Below is a small trained network, with its code and all its weights. Each question gives an input and a target symbol and asks what happens when units are switched off, that is, made to give their printed mean instead of their output.

import numpy as np


def w(rows, s, z=0):
    codes = np.array(rows[::2]) - 128.0
    scale = np.full(codes.shape[1], s)
    scale[-1] = z or s
    return codes * scale


def f(y):
    return np.maximum(y, 0)


def softmax(a):
    e = np.exp(a - a.max(-1, keepdims=True))
    return e / e.sum(-1, keepdims=True)


def log_softmax(a):
    a = a - a.max(-1, keepdims=True)
    return a - np.log(np.exp(a).sum(-1, keepdims=True))


def net(x, mask):
    ids = ['Σβγδημ'.index(c) for c in x.split()]
    T = len(ids)
    res = E[ids] + P[:T]
    r = res
    for j in range(2):
        rows = slice(4 * j, 4 * j + 4)
        q, k, v = (r @ M[0][rows].T for M in (Q, K, V))
        z = softmax(np.where(np.tri(T) > 0, q @ k.T / 4**0.5, -1e9)) @ v
        o = O[0][rows]
        res = res + np.where(mask[j], z, o[:, -1]) @ o[:, :-1]
    y = f(res @ A[0][:, :-1].T + A[0][:, -1])
    res = res + np.where(mask[2:6], y, B[0][:, -1]) @ B[0][:, :-1]
    return log_softmax(res[-1] @ U[:, :-1].T + U[:, -1])


Q, K, V, O, A, B = {}, {}, {}, {}, {}, {}
E = w([
[162,84,253,159,104,59],'Σ',
[201,206,207,65,174,178],'β',
[120,40,146,78,128,83],'γ',
[136,102,131,176,177,93],'δ',
[187,127,134,129,74,145],'η',
[51,221,207,140,138,124],'μ',
],0.019)
P = w([
[190,134,143,156,184,254],'0',
[172,139,163,139,164,199],'1',
[154,142,128,131,157,175],'2',
[139,143,109,135,142,152],'3',
[128,147,100,139,133,130],'4',
[115,159,86,134,123,124],'5',
[109,157,73,136,119,102],'6',
[98,174,63,132,114,100],'7',
[89,173,56,130,106,78],'8',
[77,172,56,134,101,71],'9',
],0.0089)
Q[0] = w([
[127,57,120,85,214,158],'H1',
[153,119,189,164,98,166],'H1',
[253,156,113,220,124,91],'H1',
[142,91,103,135,121,111],'H1',
[150,105,37,231,194,187],'H2',
[94,73,99,148,108,205],'H2',
[170,129,116,118,23,163],'H2',
[156,107,92,154,78,180],'H2',
],0.022)
K[0] = w([
[249,77,139,148,168,166],'H1',
[103,176,139,177,122,154],'H1',
[133,242,98,189,91,36],'H1',
[137,70,104,160,102,106],'H1',
[212,42,122,161,219,137],'H2',
[136,101,154,105,133,204],'H2',
[164,110,128,92,27,151],'H2',
[175,86,132,116,91,164],'H2',
],0.019)
V[0] = w([
[111,52,171,99,123,218],'H1',
[118,138,194,221,130,217],'H1',
[209,132,130,125,106,78],'H1',
[103,151,136,99,79,112],'H1',
[46,111,116,131,10,181],'H2',
[95,89,49,45,198,142],'H2',
[113,218,82,209,121,109],'H2',
[115,134,160,123,134,241],'H2',
],0.013)
O[0] = w([
[205,112,137,150,210,121,157],'H1',
[166,127,56,80,127,14,255],'H1',
[125,133,104,89,194,236,160],'H1',
[101,170,156,96,106,120,109],'H1',
[176,50,103,15,174,157,21],'H2',
[168,207,56,134,1,77,24],'H2',
[205,36,139,205,92,227,139],'H2',
[53,112,134,111,14,227,222],'H2',
],0.0081,0.0097)
A[0] = w([
[41,60,71,93,104,156,2],'N1',
[19,193,199,162,114,142,123],'N2',
[31,203,106,119,81,130,75],'N3',
[2,138,143,180,126,142,152],'N4',
],0.015,0.006)
B[0] = w([
[62,165,135,152,178,9,148],'N1',
[18,87,112,146,98,113,249],'N2',
[183,101,142,121,152,110,197],'N3',
[213,153,102,100,150,160,198],'N4',
],0.014,0.015)
U = w([
[120,40,195,191,96,110,24],'Σ',
[133,66,126,101,138,193,187],'β',
[94,39,185,186,181,105,2],'γ',
[128,102,149,254,134,127,124],'δ',
[117,83,96,100,126,59,123],'η',
[24,91,134,169,93,157,187],'μ',
],0.0063,0.0062)

Each question gives the input, a string of symbols that net reads in full, and the target symbol t.
The units are the heads (4 rows each of Q, K, V and O) and the neurons (one row each of A and B). Each row of codes is followed by its name. A weight is (code - 128) times the scale printed after its matrix; where a second scale follows, it is the last column's (O, A, B and U).
mask holds one flag per unit, heads first, then neurons. A switched-off unit (its flag False) gives its mean, the last column of its rows in O or B, instead of its output. The means were averaged over made-up inputs and are rounded, as every weight is.
A unit's drop is (log p(t) with every unit on - log p(t) with that unit switched off) / (log p(t) with every unit on - log p(t) with every unit switched off).
The circuit of an input: a set's keep is (log p(t) with only the set's units on - log p(t) with every unit switched off) / (log p(t) with every unit on - log p(t) with every unit switched off). Starting from all 6 units, units are removed one at a time, each time the one whose removal leaves the highest keep (on an exact tie, the one counted first), for as long as the keep stays at least 0.8.
units of the circuit, in order: the units of the circuit, biggest drop first
most important unit: the unit with the biggest drop
k most important neurons: the k neurons with the biggest drops, biggest first
which heads matter: for each layer, one digit per head in row order, 1 if its drop is at least 0.15 and else 0, layers parted by /
drop when u is switched off: that unit's drop, to one decimal
input β β β β γ γ η η γ, target β: 2 most important neurons => (N2, N1)
input Σ β γ β β β β β η, target β: units of the circuit, in order => (H2, H1)
input μ γ β β β γ δ δ η, target η: units of the circuit, in order => (H1, H2)
input β Σ β, target γ: which heads matter => 11
input β β γ η β η β η γ, target β: units of the circuit, in order => (H1, N4)
input β δ β, target δ: which heads matter => 11
input β η δ η β β β β, target μ: most important unit => N2
input β Σ β γ, target η: which heads matter => 01
input β γ γ, target η: 2 most important neurons => (N3, N4)
input γ η β γ β, target η: drop when H2 is switched off => 1.5
input β γ β β η, target β: drop when H1 is switched off => 0.2
input β β δ, target δ: drop when N4 is switched off => 0.0
input β β β δ δ η β Σ, target γ: drop when H2 is switched off => 2.5
input β η β δ Σ, target γ: most important unit => H2
